data =
[[ 105.8   -3.9  -39.0   -2.3  174.0   22.0    8.7   18.2  -31.5    0.8
    20.6   70.7   36.1   53.9   62.0   25.9]
 [  27.8  -89.1   30.1   77.2    8.9  -33.4  147.4  -95.4  211.1 -138.0
   -17.6   98.7    2.4  164.5  155.7 -174.5]
 [   4.0  -42.0 -151.0   87.1 -171.4   98.7  101.6 -125.6 -101.0   73.8
   -36.8   52.9  105.5  -30.2 -154.5   50.4]]
Indices start at 1.
(1, 1)	105.8
(1, 6)	22.0
(3, 11)	-36.8
(2, 6)	-33.4
(3, 12)	52.9
(1, 8)	18.2
(1, 4)	-2.3
(3, 2)	-42.0
(1, 9)	-31.5
(1, 12)	70.7
(2, 15)	155.7
(2, 1)	27.8
(3, 3)	-151.0
(2, 3)	30.1
(2, 2)	-89.1
(1, 16)	25.9
(2, 16)	-174.5
(3, 9)	-101.0
(2, 5)	8.9
(1, 11)	20.6
(3, 13)	105.5
(1, 5)	174.0
(2, 4)	77.2
(2, 12)	98.7
(1, 2)	-3.9
(3, 16)	50.4

W =
array([[ 11,   1, -15,  26, -26],
       [ -2,  -5,  -5,   1, -30],
       [-12,   5,  23,   2,   6],
       [  7, -10,  -1, -34,   5],
       [  2,  40,  23, -21, -16],
       [ 13,  -6,   3,  -6,  17],
       [ -8, -12,  17,  -9, -30],
       [  8,   3, -16, -10, -31]])
Rows and columns are counted from 1.
(1, 1) => 11
(1, 2) => 1
(6, 2) => -6
(6, 1) => 13
(5, 1) => 2
(5, 5) => -16
(7, 2) => -12
(8, 5) => -31
(5, 2) => 40
(8, 2) => 3
(3, 2) => 5
(3, 5) => 6
(4, 1) => 7
(6, 3) => 3
(6, 4) => -6
(8, 1) => 8
(2, 2) => -5
(1, 4) => 26
(3, 1) => -12
(4, 5) => 5
(1, 3) => -15
(7, 5) => -30

a =
array([[ 1.451,  1.751,  1.775,  1.616,  1.558,  1.721,  1.275,  0.869,
         1.074,  0.589],
       [ 3.610,  2.905,  3.363,  3.166,  3.633,  3.362,  3.457,  0.681,
         0.522, -0.814],
       [-0.053, -1.207, -0.895, -0.937, -0.378, -0.228,  0.121, -0.451,
        -1.907, -1.035],
       [-8.907, -7.409, -8.372, -8.113, -9.064, -7.008, -8.341,  2.097,
        -0.200,  6.893],
       [ 1.273,  2.502,  2.506,  2.695,  2.140,  0.882,  0.971, -0.725,
         2.230, -0.729],
       [ 1.294,  2.597,  2.478,  2.526,  1.945,  1.178,  0.976, -0.175,
         2.333, -0.166],
       [-3.559, -3.800, -3.930, -3.865, -3.904, -3.171, -3.110,  0.327,
        -1.296,  1.715],
       [ 2.106,  3.259,  3.243,  3.463,  2.967,  1.546,  1.716, -0.770,
         2.432, -1.098],
       [ 0.234,  1.014,  1.034,  1.251,  0.889,  0.107,  0.111, -0.088,
         1.521,  0.400],
       [-0.197, -0.704, -0.536, -0.485, -0.264, -0.493, -0.101, -0.753,
        -1.004, -1.060],
       [-4.169, -4.471, -4.809, -4.716, -4.744, -3.680, -3.705,  0.465,
        -1.623,  2.085]])
Rows and columns are counted from 1.
(1, 1) = 1.451
(9, 1) = 0.234
(10, 9) = -1.004
(11, 2) = -4.471
(11, 10) = 2.085
(7, 9) = -1.296
(8, 10) = -1.098
(5, 3) = 2.506
(10, 7) = -0.101
(9, 8) = -0.088
(2, 10) = -0.814
(1, 3) = 1.775
(1, 9) = 1.074
(10, 2) = -0.704
(11, 6) = -3.680
(1, 8) = 0.869
(1, 2) = 1.751
(10, 3) = -0.536
(7, 5) = -3.904
(4, 3) = -8.372
(7, 7) = -3.110
(5, 9) = 2.230
(11, 5) = -4.744
(3, 4) = -0.937
(2, 8) = 0.681
(7, 10) = 1.715
(2, 3) = 3.363
(4, 2) = -7.409
(8, 3) = 3.243
(4, 7) = -8.341
(10, 10) = -1.060
(3, 8) = -0.451

m =
[[ 4.420  1.983  1.193 -2.320  1.205]
 [-6.444 -0.743  6.902  7.358  7.243]
 [ 0.191 -7.438  6.100  0.668  6.835]
 [-0.776 -2.962 -3.010 -5.718 -1.300]
 [ 1.934 -3.291  5.294 -5.899 -5.538]
 [ 7.245 -4.301 -7.539 -4.867 -1.956]
 [-7.503 -0.685 -5.883  1.781 -3.549]
 [-0.954  1.960 -7.281  6.380 -7.364]
 [ 5.241  0.711  1.291  5.957 -2.235]]
Indices start at 1.
(1, 1): 4.420
(8, 3): -7.281
(8, 2): 1.960
(1, 2): 1.983
(9, 4): 5.957
(4, 1): -0.776
(4, 5): -1.300
(9, 5): -2.235
(8, 5): -7.364
(8, 4): 6.380
(2, 1): -6.444
(5, 4): -5.899
(4, 2): -2.962
(6, 1): 7.245
(3, 2): -7.438
(9, 3): 1.291
(9, 1): 5.241
(7, 3): -5.883
(9, 2): 0.711
(2, 4): 7.358
(3, 4): 0.668
(6, 4): -4.867
(6, 5): -1.956
(4, 3): -3.010
(3, 1): 0.191

x =
[[-1.930,-0.559,-2.940,0.394,-1.279,0.565,-3.138,-0.596,-3.524,-0.631,0.875,0.405],
[-1.197,0.419,-2.261,0.822,0.101,-1.882,1.043,1.912,-1.375,-0.771,3.128,-2.442],
[-5.522,0.803,-2.145,1.667,-3.028,-0.572,-6.277,2.988,-4.282,-0.436,7.097,2.377],
[0.078,1.920,5.393,1.033,1.687,-2.383,-1.277,0.223,2.523,0.680,-5.390,1.692]]
Indices start at 1.
(1, 1) => -1.930
(1, 8) => -0.596
(4, 9) => 2.523
(2, 5) => 0.101
(2, 1) => -1.197
(4, 4) => 1.033
(4, 3) => 5.393
(3, 2) => 0.803
(1, 3) => -2.940
(3, 10) => -0.436
(3, 4) => 1.667
(3, 1) => -5.522
(2, 9) => -1.375
(2, 6) => -1.882
(1, 2) => -0.559
(3, 9) => -4.282
(3, 6) => -0.572
(3, 7) => -6.277
(1, 5) => -1.279
(4, 6) => -2.383
(4, 10) => 0.680
(2, 2) => 0.419
(4, 1) => 0.078
(1, 10) => -0.631
(4, 7) => -1.277
(1, 12) => 0.405
(1, 6) => 0.565
(1, 9) => -3.524
(2, 7) => 1.043

arr =
[[ 0.590  4.195  4.309  1.679  2.974  5.022  2.836  0.559 -1.015 -6.673]
 [-0.344  1.041 -0.689 -0.899  1.553  1.850 -2.578 -2.201 -1.045  1.495]
 [-1.104  4.111  2.009  0.334  4.145  5.420 -1.589 -1.074 -0.827 -1.111]
 [-0.196  2.158  1.689  1.370  1.309  3.249 -2.234 -1.291 -0.451 -0.586]
 [-0.310  0.659 -0.720 -1.510  1.571  1.187 -0.338 -1.351 -1.306  0.414]
 [-1.212  2.522 -0.440 -1.656  3.735  4.005 -2.861 -3.586 -3.023  1.876]
 [-1.362  1.711 -1.211 -2.366  3.205  4.666 -4.466 -3.430 -0.947  3.293]
 [-0.809  2.270  1.068 -0.203  2.645  3.170 -0.509 -0.788 -0.907  0.292]
 [-0.641  1.053  0.582  1.227  0.728 -1.737  1.766  3.369  1.744 -1.792]]
Rows and columns are counted from 1.
(1, 1) -> 0.590
(2, 5) -> 1.553
(7, 4) -> -2.366
(8, 1) -> -0.809
(3, 1) -> -1.104
(1, 5) -> 2.974
(2, 7) -> -2.578
(1, 9) -> -1.015
(4, 3) -> 1.689
(1, 3) -> 4.309
(9, 10) -> -1.792
(3, 9) -> -0.827
(4, 6) -> 3.249
(4, 7) -> -2.234
(3, 2) -> 4.111
(5, 10) -> 0.414
(7, 8) -> -3.430
(3, 7) -> -1.589
(3, 5) -> 4.145
(2, 6) -> 1.850
(5, 2) -> 0.659
(2, 9) -> -1.045
(4, 10) -> -0.586
(6, 1) -> -1.212
(6, 7) -> -2.861
(5, 6) -> 1.187
(8, 10) -> 0.292
(6, 10) -> 1.876
(8, 2) -> 2.270
(9, 6) -> -1.737
(9, 8) -> 3.369

X =
[[-1.196,-3.374,-2.246,-1.667,-0.679],
[4.965,0.080,1.263,2.990,-2.726],
[-2.289,6.924,1.874,-1.077,2.457],
[0.318,-3.545,0.928,-1.144,1.929],
[4.837,0.268,1.249,3.679,-2.505],
[-3.380,5.113,2.864,-1.777,2.923],
[0.125,-3.298,0.476,-1.287,1.608],
[3.721,-0.575,0.796,2.891,-2.471],
[-2.750,5.205,2.076,-0.908,2.934]]
Indices start at 1.
(1, 1) -> -1.196
(9, 2) -> 5.205
(2, 3) -> 1.263
(3, 2) -> 6.924
(5, 3) -> 1.249
(9, 5) -> 2.934
(2, 1) -> 4.965
(9, 4) -> -0.908
(8, 3) -> 0.796
(9, 1) -> -2.750
(4, 4) -> -1.144
(3, 1) -> -2.289
(5, 5) -> -2.505
(6, 2) -> 5.113
(4, 3) -> 0.928
(3, 4) -> -1.077
(1, 4) -> -1.667
(1, 5) -> -0.679
(5, 1) -> 4.837
(7, 4) -> -1.287
(3, 3) -> 1.874
(4, 1) -> 0.318
(7, 1) -> 0.125
(1, 3) -> -2.246
(6, 3) -> 2.864
